Here is a tiny trained network, its code and every weight. The questions are about switching its units off for an input and a class, where a switched-off unit gives its printed mean instead of its output.

import numpy as np


def w(rows, s, z=0):
    codes = np.array(rows[::2]) - 128.0
    scale = np.full(codes.shape[1], s)
    scale[-1] = z or s
    return codes * scale


def norm(h):
    return h / np.sqrt((h * h).mean(-1, keepdims=True) + 1e-5)


def f(y):
    return y / 2 * (1 + np.tanh(0.7978845608 * (y + 0.044715 * y**3)))


def log_softmax(a):
    a = a - a.max(-1, keepdims=True)
    return a - np.log(np.exp(a).sum(-1, keepdims=True))


def net(x, mask):
    res = np.array(x, float).reshape(1, 6) / 4 @ E
    u = 0
    for l in range(3):
        y = f(norm(res) @ A[l][:, :-1].T + A[l][:, -1])
        res = res + np.where(mask[u : u + 4], y, B[l][:, -1]) @ B[l][:, :-1]
        u += 4
    return log_softmax(norm(res)[-1] @ U[:, :-1].T + U[:, -1])


A, B = {}, {}
E = w([
[109,78,168,157,100,125,137,195,158],'x0',
[153,176,84,111,60,171,39,171,88],'x1',
[124,136,157,158,166,130,147,155,169],'x2',
[92,177,168,109,190,94,91,56,121],'x3',
[74,145,116,126,101,136,72,99,109],'x4',
[110,117,50,43,46,215,10,1,197],'x5',
],0.0095)
A[0] = w([
[81,102,121,125,118,75,98,128,107,42],'0.n0',
[113,170,139,172,145,96,61,1,63,99],'0.n1',
[146,155,136,126,131,124,144,148,162,56],'0.n2',
[163,200,149,208,91,105,135,174,43,4],'0.n3',
],0.0062,0.0042)
B[0] = w([
[221,150,130,98,186,205,128,174,161,94],'0.n0',
[60,100,107,8,236,129,167,94,126,254],'0.n1',
[67,42,164,112,102,130,127,91,60,98],'0.n2',
[153,151,123,126,125,158,83,173,64,190],'0.n3',
],0.011,0.0029)
A[1] = w([
[129,93,29,99,49,179,21,58,197,40],'1.n0',
[203,53,98,174,155,152,100,199,16,34],'1.n1',
[132,48,184,193,127,127,254,187,149,4],'1.n2',
[121,79,53,137,79,84,114,182,117,134],'1.n3',
],0.0073,0.0015)
B[1] = w([
[175,21,28,184,41,184,88,148,142,254],'1.n0',
[83,227,170,163,126,147,112,113,96,180],'1.n1',
[162,139,195,151,179,91,164,119,252,215],'1.n2',
[132,135,153,114,188,139,74,138,55,156],'1.n3',
],0.012,0.009)
A[2] = w([
[142,138,75,199,125,87,162,116,89,17],'2.n0',
[169,112,162,139,115,59,183,133,156,2],'2.n1',
[127,168,144,60,133,124,114,10,143,32],'2.n2',
[165,167,131,113,114,92,164,181,61,3],'2.n3',
],0.011,0.0016)
B[2] = w([
[178,129,106,112,75,135,99,113,114,131],'2.n0',
[255,70,131,213,98,84,89,71,153,253],'2.n1',
[97,134,95,87,222,82,145,161,82,229],'2.n2',
[55,147,100,154,80,124,97,231,113,188],'2.n3',
],0.012,0.0044)
U = w([
[198,120,201,189,188,60,173,117,217,79],'0',
[158,72,58,122,47,173,87,98,128,213],'1',
[58,130,103,21,248,79,157,85,119,187],'2',
[111,234,171,157,109,102,128,215,40,3],'3',
],0.013,0.0013)

Each question gives the input, the list of numbers given to net, and the class t.
The units are the neurons (one row each of A and B). Each row of codes is followed by its name. A weight is (code - 128) times the scale printed after its matrix; where a second scale follows, it is the last column's (A, B and U).
mask holds one flag per neuron, layer by layer. A switched-off neuron (its flag False) gives its mean, the last column of its row in B, instead of its output. The means were averaged over made-up inputs and are rounded, as every weight is.
A unit's drop is (log p(t) with every unit on - log p(t) with that unit switched off) / (log p(t) with every unit on - log p(t) with every unit switched off).
The circuit of an input: a set's keep is (log p(t) with only the set's units on - log p(t) with every unit switched off) / (log p(t) with every unit on - log p(t) with every unit switched off). Starting from all 12 units, units are removed one at a time, each time the one whose removal leaves the highest keep (on an exact tie, the one counted first), for as long as the keep stays at least 0.8.
circuit, biggest first: the units of the circuit, biggest drop first
k most important neurons: the k neurons with the biggest drops, biggest first
drop when u is switched off: that unit's drop, to one decimal
input [1,-4,7,3,-8,6], class 1: circuit, biggest first -> (1.n2)
input [7,-1,-6,4,1,0], class 2: circuit, biggest first -> (1.n0, 1.n2)
input [0,1,5,-7,-7,3], class 0: circuit, biggest first -> (1.n2, 0.n3)
input [-1,0,-4,-5,2,-6], class 3: 2 most important neurons -> (0.n3, 1.n1)
input [4,-7,1,7,-2,2], class 2: 3 most important neurons -> (1.n0, 2.n2, 1.n2)
input [0,-1,-6,-6,-1,-3], class 3: 3 most important neurons -> (1.n1, 0.n3, 1.n3)
input [-6,1,1,-1,-4,-7], class 3: 3 most important neurons -> (0.n3, 1.n1, 2.n3)
input [-4,-2,2,8,-7,8], class 2: 2 most important neurons -> (0.n1, 2.n2)
input [-5,2,0,-8,-3,-6], class 3: 3 most important neurons -> (0.n3, 1.n1, 2.n3)
input [-7,6,4,2,7,-1], class 2: drop when 2.n2 is switched off -> 0.0
input [4,1,-6,2,1,-1], class 3: drop when 1.n0 is switched off -> 0.1
input [-1,6,-8,8,-3,0], class 2: drop when 0.n1 is switched off -> 0.3
